Below are the code and all the weights of a small trained network. Each question names an input and a class and asks about switching units off, where a switched-off unit gives its printed mean instead of its output.

import numpy as np


def w(rows, s, z=0):
    codes = np.array(rows[::2]) - 128.0
    scale = np.full(codes.shape[1], s)
    scale[-1] = z or s
    return codes * scale


def f(y):
    return np.maximum(y, 0)


def log_softmax(a):
    a = a - a.max(-1, keepdims=True)
    return a - np.log(np.exp(a).sum(-1, keepdims=True))


def net(x, mask):
    res = np.array(x, float).reshape(1, 5) / 4 @ E
    y = f(res @ A[0][:, :-1].T + A[0][:, -1])
    res = res + np.where(mask, y, B[0][:, -1]) @ B[0][:, :-1]
    return log_softmax(res[-1] @ U[:, :-1].T + U[:, -1])


A, B = {}, {}
E = w([
[175,158,27,136,32,175,187,246,76,116,241,105],'x0',
[141,42,58,42,117,172,21,175,218,117,126,118],'x1',
[176,62,183,184,109,29,149,112,155,123,241,223],'x2',
[27,94,81,67,111,147,159,98,75,52,126,217],'x3',
[218,98,21,125,88,76,187,1,145,149,57,100],'x4',
],0.0087)
A[0] = w([
[153,143,95,191,81,216,117,126,97,92,202,109,98],'n1',
[77,153,181,66,222,84,65,57,105,126,102,96,60],'n2',
[70,67,53,63,89,179,95,99,121,64,125,190,171],'n3',
[181,71,148,148,142,73,124,125,166,88,209,180,129],'n4',
[36,136,172,168,137,177,66,154,87,110,163,168,171],'n5',
[106,107,180,87,98,161,37,171,141,168,142,141,27],'n6',
[180,154,66,131,72,157,153,213,57,119,148,104,26],'n7',
[203,84,74,117,88,121,172,78,140,107,124,100,2],'n8',
[83,231,83,143,105,190,87,126,105,115,60,111,97],'n9',
[154,164,55,115,104,149,255,236,73,136,121,98,33],'n10',
[119,196,199,112,120,86,187,91,34,177,106,136,92],'n11',
[171,234,139,172,116,115,111,103,138,137,148,97,171],'n12',
[79,147,164,167,185,177,128,204,163,135,211,141,47],'n13',
[133,69,66,119,68,177,64,83,226,132,149,118,57],'n14',
[108,139,90,102,33,84,163,158,125,135,174,93,43],'n15',
[181,18,110,52,94,164,45,166,205,141,139,132,141],'n16',
[93,189,131,218,121,99,212,109,52,141,118,158,89],'n17',
[162,69,107,157,151,49,117,124,88,151,208,178,31],'n18',
[125,124,164,134,137,184,102,168,71,124,208,90,100],'n19',
[187,76,29,161,72,116,197,61,172,150,70,94,83],'n20',
[150,131,102,102,183,234,141,123,40,116,68,24,58],'n21',
[111,206,85,74,133,191,114,129,109,182,76,91,119],'n22',
[60,59,215,151,151,90,97,40,208,126,45,151,123],'n23',
[232,132,160,145,170,117,91,159,161,193,154,14,180],'n24',
[149,126,73,170,103,124,155,201,136,153,162,159,121],'n25',
[115,166,170,176,126,134,220,98,93,129,138,111,58],'n26',
[50,112,74,102,130,100,174,66,38,62,136,230,254],'n27',
[156,119,89,143,63,168,147,158,101,122,178,104,49],'n28',
[217,134,131,223,191,110,70,166,149,170,131,74,133],'n29',
[104,132,50,68,58,67,183,55,126,180,112,143,111],'n30',
[154,69,68,144,93,183,128,110,26,137,177,127,52],'n31',
[199,75,128,191,131,102,120,117,134,74,180,218,126],'n32',
],0.0081,0.0023)
B[0] = w([
[103,66,121,127,132,166,133,65,198,183,110,168,190],'n1',
[64,50,144,83,94,137,152,38,184,147,96,142,212],'n2',
[123,154,86,133,97,152,145,161,85,87,147,154,214],'n3',
[146,57,111,76,232,125,108,137,99,94,169,72,194],'n4',
[190,158,165,195,112,125,164,161,172,51,71,182,205],'n5',
[135,154,162,184,130,40,129,154,118,123,58,144,174],'n6',
[55,68,156,129,119,136,155,113,179,126,110,118,210],'n7',
[151,129,222,191,130,79,186,129,137,146,78,113,189],'n8',
[211,76,153,82,182,91,101,142,119,87,196,63,193],'n9',
[95,111,141,102,111,161,80,119,162,148,125,124,218],'n10',
[79,167,103,151,147,103,74,173,98,180,158,129,192],'n11',
[96,167,86,119,145,181,131,161,95,106,128,148,179],'n12',
[182,141,197,162,96,96,169,140,174,115,74,109,197],'n13',
[89,168,127,176,159,113,32,180,79,143,72,141,191],'n14',
[76,91,132,95,106,128,128,115,176,197,115,138,179],'n15',
[89,164,65,198,189,110,74,253,26,188,81,155,214],'n16',
[100,168,95,165,177,86,92,143,39,161,107,147,205],'n17',
[186,83,180,28,188,94,68,101,96,131,145,78,183],'n18',
[171,139,174,180,87,112,136,106,184,145,83,155,186],'n19',
[169,191,226,172,123,99,148,123,178,80,80,151,229],'n20',
[225,86,149,72,189,58,106,134,133,140,221,70,202],'n21',
[168,83,157,67,159,122,67,174,110,107,183,106,197],'n22',
[88,92,91,108,62,173,119,31,199,199,124,134,247],'n23',
[90,208,39,65,57,214,208,109,78,62,157,177,213],'n24',
[106,144,110,139,93,163,132,84,127,195,127,100,187],'n25',
[104,121,91,159,196,112,68,158,78,193,61,150,182],'n26',
[106,149,105,121,75,175,170,122,73,52,165,144,229],'n27',
[113,103,111,107,137,100,103,50,165,162,97,139,188],'n28',
[114,135,71,59,50,110,208,148,113,43,159,175,198],'n29',
[175,151,186,163,155,175,170,107,134,91,63,172,200],'n30',
[90,87,102,152,51,137,152,90,170,146,112,119,177],'n31',
[193,93,171,40,142,109,91,143,121,109,229,103,193],'n32',
],0.007,0.015)
U = w([
[40,26,124,111,74,136,132,74,255,253,105,115,96],'0',
[221,37,174,57,200,74,95,137,119,109,229,55,108],'1',
[200,180,250,232,108,66,188,133,199,82,26,133,102],'2',
[51,178,60,214,189,81,72,174,41,227,96,128,109],'3',
[97,172,33,89,36,188,206,132,80,4,180,156,126],'4',
[129,127,86,127,147,177,167,125,145,107,150,152,255],'5',
],0.0088,0.0077)

Each question gives the input, the list of numbers given to net, and the class t.
The units are the neurons (one row each of A and B). Each row of codes is followed by its name. A weight is (code - 128) times the scale printed after its matrix; where a second scale follows, it is the last column's (A, B and U).
mask holds one flag per neuron, in row order. A switched-off neuron (its flag False) gives its mean, the last column of its row in B, instead of its output. The means were averaged over made-up inputs and are rounded, as every weight is.
A unit's drop is (log p(t) with every unit on - log p(t) with that unit switched off) / (log p(t) with every unit on - log p(t) with every unit switched off).
The circuit of an input: a set's keep is (log p(t) with only the set's units on - log p(t) with every unit switched off) / (log p(t) with every unit on - log p(t) with every unit switched off). Starting from the 12 units with the biggest drops (on a tie, the unit counted first), units are removed one at a time, each time the one whose removal leaves the highest keep (on an exact tie, the one counted first), for as long as the keep stays at least 0.8.
units of the circuit, in order: the units of the circuit, biggest drop first
k most important neurons: the k neurons with the biggest drops, biggest first
drop when u is switched off: that unit's drop, to one decimal
input [5,-3,-2,-1,-7], class 2: 3 most important neurons	n5, n13, n23
input [-6,-7,-1,7,-2], class 3: units of the circuit, in order	n11
input [4,-3,-8,-8,-4], class 1: 4 most important neurons	n21, n9, n22, n27
input [6,5,6,6,6], class 0: 2 most important neurons	n31, n15
input [-6,-1,-1,-7,-5], class 4: units of the circuit, in order	n24, n29
input [2,1,6,7,8], class 2: 3 most important neurons	n20, n8, n30
input [7,0,1,5,-8], class 2: 4 most important neurons	n5, n13, n23, n19
input [-7,-6,-3,7,-1], class 0: 2 most important neurons	n2, n23
input [-6,-7,3,7,-4], class 3: 3 most important neurons	n17, n11, n26
input [5,8,6,-2,-1], class 3: 2 most important neurons	n16, n14
input [-5,7,-5,6,-7], class 2: 2 most important neurons	n5, n6
input [3,-7,6,0,-6], class 3: 3 most important neurons	n17, n26, n11
input [-6,-1,5,-8,1], class 4: 2 most important neurons	n24, n29
input [7,3,7,-5,-6], class 0: units of the circuit, in order	n1
input [-5,4,-5,-7,4], class 4: 2 most important neurons	n24, n29
input [-5,1,2,-8,-7], class 4: 3 most important neurons	n24, n29, n20
input [0,-8,5,-6,5], class 3: drop when n6 is switched off	0.0
input [0,-8,2,2,5], class 3: drop when n17 is switched off	0.1
input [0,-7,-7,-6,5], class 1: drop when n21 is switched off	0.9
input [-4,-7,-8,2,1], class 1: units of the circuit, in order	n21
